[[130 119 119 131]
 [122 114 120 134]
 [119 136 123 117]
 [132 131 119 123]
 [127 113 119 139]
 [137 143 128 116]
 [119 114 121 133]
 [125 125 125 124]
 [106 124 136 127]
 [119 134 121 118]
 [135 120 120 134]
 [135 134 129 125]]
Find the 1st entry in reading order.
130
Find the 2nd entry in reading order.
119
Find the 2nd largest entry.
139
The entry directly below 106: 119
Find the entry directly above the largest entry.
113
Find the last entry, reading row by row.
125
Find the entry just left of 128.
143
Find the second entry on the main diagonal.
114
Find the smallest entry in the first column.
106
Find the 1st entry on the diagonal from the top-right corner.
131
The entry directly below the largest entry: 114
The third entry on the main diagonal is 123
Find the entry just left of the largest entry.
137
Find the entry directly above 128.
119
Find the largest entry in the last row.
135
The second entry from the end, reading row by row is 129
The fifth entry from the end, reading row by row -> 134
The third-last entry, reading row by row is 134
The entry just right of the largest entry: 128
The 3rd entry, reading row by row -> 119

[[107 126 128 121 131 127 135 124 127 132 121 133 120 131 124]
 [121 124 122 125 139 122 126 131 136 122 134 131 136 125 131]
 [127 124 119 136 132 125 122 120 131 136 133 120 124 119 120]
 [125 128 129 121 127 124 129 126 133 115 116 136 127 133 132]
 [121 128 134 124 131 118 151 126 124 109 111 141 119 120 144]
 [121 131 124 139 128 114 136 124 127 131 135 129 129 130 111]
 [131 115 130 129 125 125 128 128 127 115 129 142 121 129 128]
 [127 121 128 139 121 127 131 126 132 141 120 117 126 115 116]
 [122 116 127 121 138 128 117 121 136 124 128 131 124 130 125]
 [140 123 126 130 131 119 121 130 125 108 125 136 131 126 124]
 [129 123 131 130 117 132 127 124 130 131 129 123 132 136 134]
 [138 140 141 119 130 122 136 122 135 134 109 124 118 128 135]
 [121 129 120 122 113 136 136 123 121 113 144 135 121 119 130]
 [125 127 136 131 132 125 137 127 124 133 126 127 130 133 137]]
Rows and columns are numbered from 0.
Read off the entry in row 2 and column 2.
A: 119
Read off the top-right entry.
A: 124
The entry in row 0 and column 1 -> 126
The entry in row 1 and column 0 -> 121
Read off the entry in the bottom-left corner.
A: 125
Read off the entry in row 2 and column 1.
A: 124
The top entry of the column that holds the largest entry -> 135
The entry at row 0, column 0: 107
Read off the entry at row 2, column 0.
A: 127
The entry just left of the largest entry -> 118
The bottom-right entry is 137
The entry directly below 142 is 117
The bottom entry of the column that holds the largest entry is 137
Read off the entry in row 0 and column 2.
A: 128
The entry just right of the largest entry is 126
The entry at row 1, column 2: 122
Read off the entry directly above the largest entry.
A: 129
The entry directly below the largest entry is 136
The entry in row 1 and column 1 -> 124

M = [137 108 131 152 110 109 155 149 110 101 137]
The median of all entries: 131
What is the entry just left of 101?
A: 110
The entry just right of the largest entry: 149
The entry just left of the largest entry -> 109

arr = [113 147 119 123 106 111 157 113 127 145 120 107]
Find the entry just left of 127.
A: 113
The minimum: 106

[[132 131 109 102]
 [123 141 147 139]
 [110 134 123 114]]
Counting starts at 0.
Give the bottom entry of the column that holds the smallest entry.
114
The entry at row 0, column 2 is 109
The entry just right of 134: 123
Give the entry just right of 110.
134
The entry in the top-left corner: 132

W = ((128, 128, 127, 128, 130, 150, 144, 128, 128), (128, 128, 128, 128, 131, 151, 143, 129, 128))
What is the entry just right of the largest entry?
Answer: 143
The entry just left of 131: 128

grid =
109	118	133	122	128	129	101
127	116	126	117	121	121	115
122	120	129	114	118	124	107
118	119	137	130	137	132	112
116	111	128	139	133	118	120
The 4th entry, reading row by row is 122
The top-right entry?
A: 101
The 5th entry, reading row by row?
A: 128
The top-left entry -> 109
The third entry on the diagonal from the top-right corner -> 118
The entry directly below the smallest entry is 115
The bottom-left entry?
A: 116
The second entry on the main diagonal is 116
The largest entry in the first row -> 133
The second entry in reading order?
A: 118

A =
[[121 117 113 136 141 147 142 122 142 106]
 [124 144 137 141 146 127 124 114 149 147]
 [108 130 141 127 141 131 133 114 118 146]
 [122 138 117 125 116 119 116 123 113 136]
 [103 115 143 105 131 125 145 143 134 116]]
Indices start at 0.
Report the entry in the top-right corner.
Answer: 106
Report the entry directly above 105.
Answer: 125
The minimum: 103
Report the entry in row 1 and column 2.
Answer: 137
The bottom entry of the column that holds the largest entry is 134
Report the entry in row 0 and column 1.
Answer: 117
The entry just right of 119 -> 116
Report the entry in row 0 and column 0.
Answer: 121
Report the entry at row 1, column 0.
Answer: 124
Report the entry at row 2, column 0.
Answer: 108
Report the entry in row 2 and column 1.
Answer: 130
Report the entry at row 2, column 2.
Answer: 141
The entry in row 0 and column 2 -> 113
The entry directly above 118 -> 149
Report the bottom-right entry.
Answer: 116

[[134 126 147 101 150 144 122 134 135 147 151 124]
 [126 131 124 146 125 116 115 126 128 115 127 124]
 [126 138 152 129 130 136 116 143 150 119 138 122]
 [102 154 152 114 140 145 115 121 134 112 128 101]
 [132 124 153 100 157 154 105 142 137 101 151 104]
 [132 154 153 110 143 138 127 126 133 115 141 102]
 [123 132 144 122 137 144 111 144 145 115 124 126]
 [121 131 152 128 146 141 119 143 145 107 143 110]
 [130 129 150 101 152 154 101 149 152 106 151 109]
 [108 153 153 124 128 129 130 130 128 129 137 105]
 [124 123 146 106 149 154 106 149 152 110 149 113]
 [118 120 112 136 111 141 115 105 109 136 113 130]
 [120 141 133 130 114 136 123 101 112 121 113 117]]
The entry in the top-left corner: 134
The bottom-left entry: 120
The largest entry in the first row is 151
Give the fifth entry, reading row by row.
Answer: 150
Give the entry in the top-right corner.
Answer: 124
Give the 3rd-last entry, reading row by row.
Answer: 121
The entry directly above the smallest entry -> 114
The bottom entry of the column that holds the smallest entry: 130
The entry in the bottom-right corner -> 117
Give the second entry on the main diagonal.
Answer: 131
The last entry of the smallest entry's row: 104
Give the smallest entry.
Answer: 100
Give the third entry on the diagonal from the top-right corner.
Answer: 119
The fourth-last entry, reading row by row is 112
The 5th entry from the end, reading row by row is 101
Give the entry directly above the largest entry.
Answer: 140
The smallest entry in the first column: 102
The largest entry -> 157
Give the first entry in the row that holds the smallest entry.
Answer: 132
Give the third entry on the main diagonal.
Answer: 152
The bottom entry of the column that holds the largest entry is 114
Give the entry directly below the smallest entry.
Answer: 110
The smallest entry in the first row -> 101
The entry just right of 140 is 145
The third entry, reading row by row: 147

[[122 135 108 118 109 108 148  99]
 [125 140 126 120 143 139  98 137]
 [142 143 118 111 104 120 143 108]
 [126 100 147 150 153 122 156 146]
 [127 151 113 108 114 144 119 119]
 [121 122 132 118 108 128 156 116]
 [133 110 125 145 133 120 141 125]
 [129 151 128 121 112 105 142 109]
 [148 124 132 143 122 123 158 118]]
Give the entry in the top-left corner.
A: 122
The last entry, reading row by row is 118
Give the entry just left of the largest entry.
A: 123
The 1st entry on the diagonal from the top-right corner: 99
Give the entry just left of 139.
A: 143
The last entry of the smallest entry's row -> 137
Give the smallest entry in the first column.
A: 121
The 3rd entry, reading row by row -> 108
Give the second entry, reading row by row.
A: 135
The fourth-last entry, reading row by row is 122
The largest entry in the last column is 146
The entry directly above the smallest entry: 148
The second entry on the diagonal from the top-right corner: 98
Give the entry just left of 100.
A: 126
The bottom entry of the column that holds the smallest entry: 158
Give the entry directly above 116.
A: 119
Give the entry in the bottom-left corner.
A: 148
The entry directly above 139: 108
The entry just right of 124 -> 132
Give the second entry on the main diagonal.
A: 140
The entry just left of 113 -> 151
Give the entry just right of 100.
A: 147
Give the entry just right of 153.
A: 122
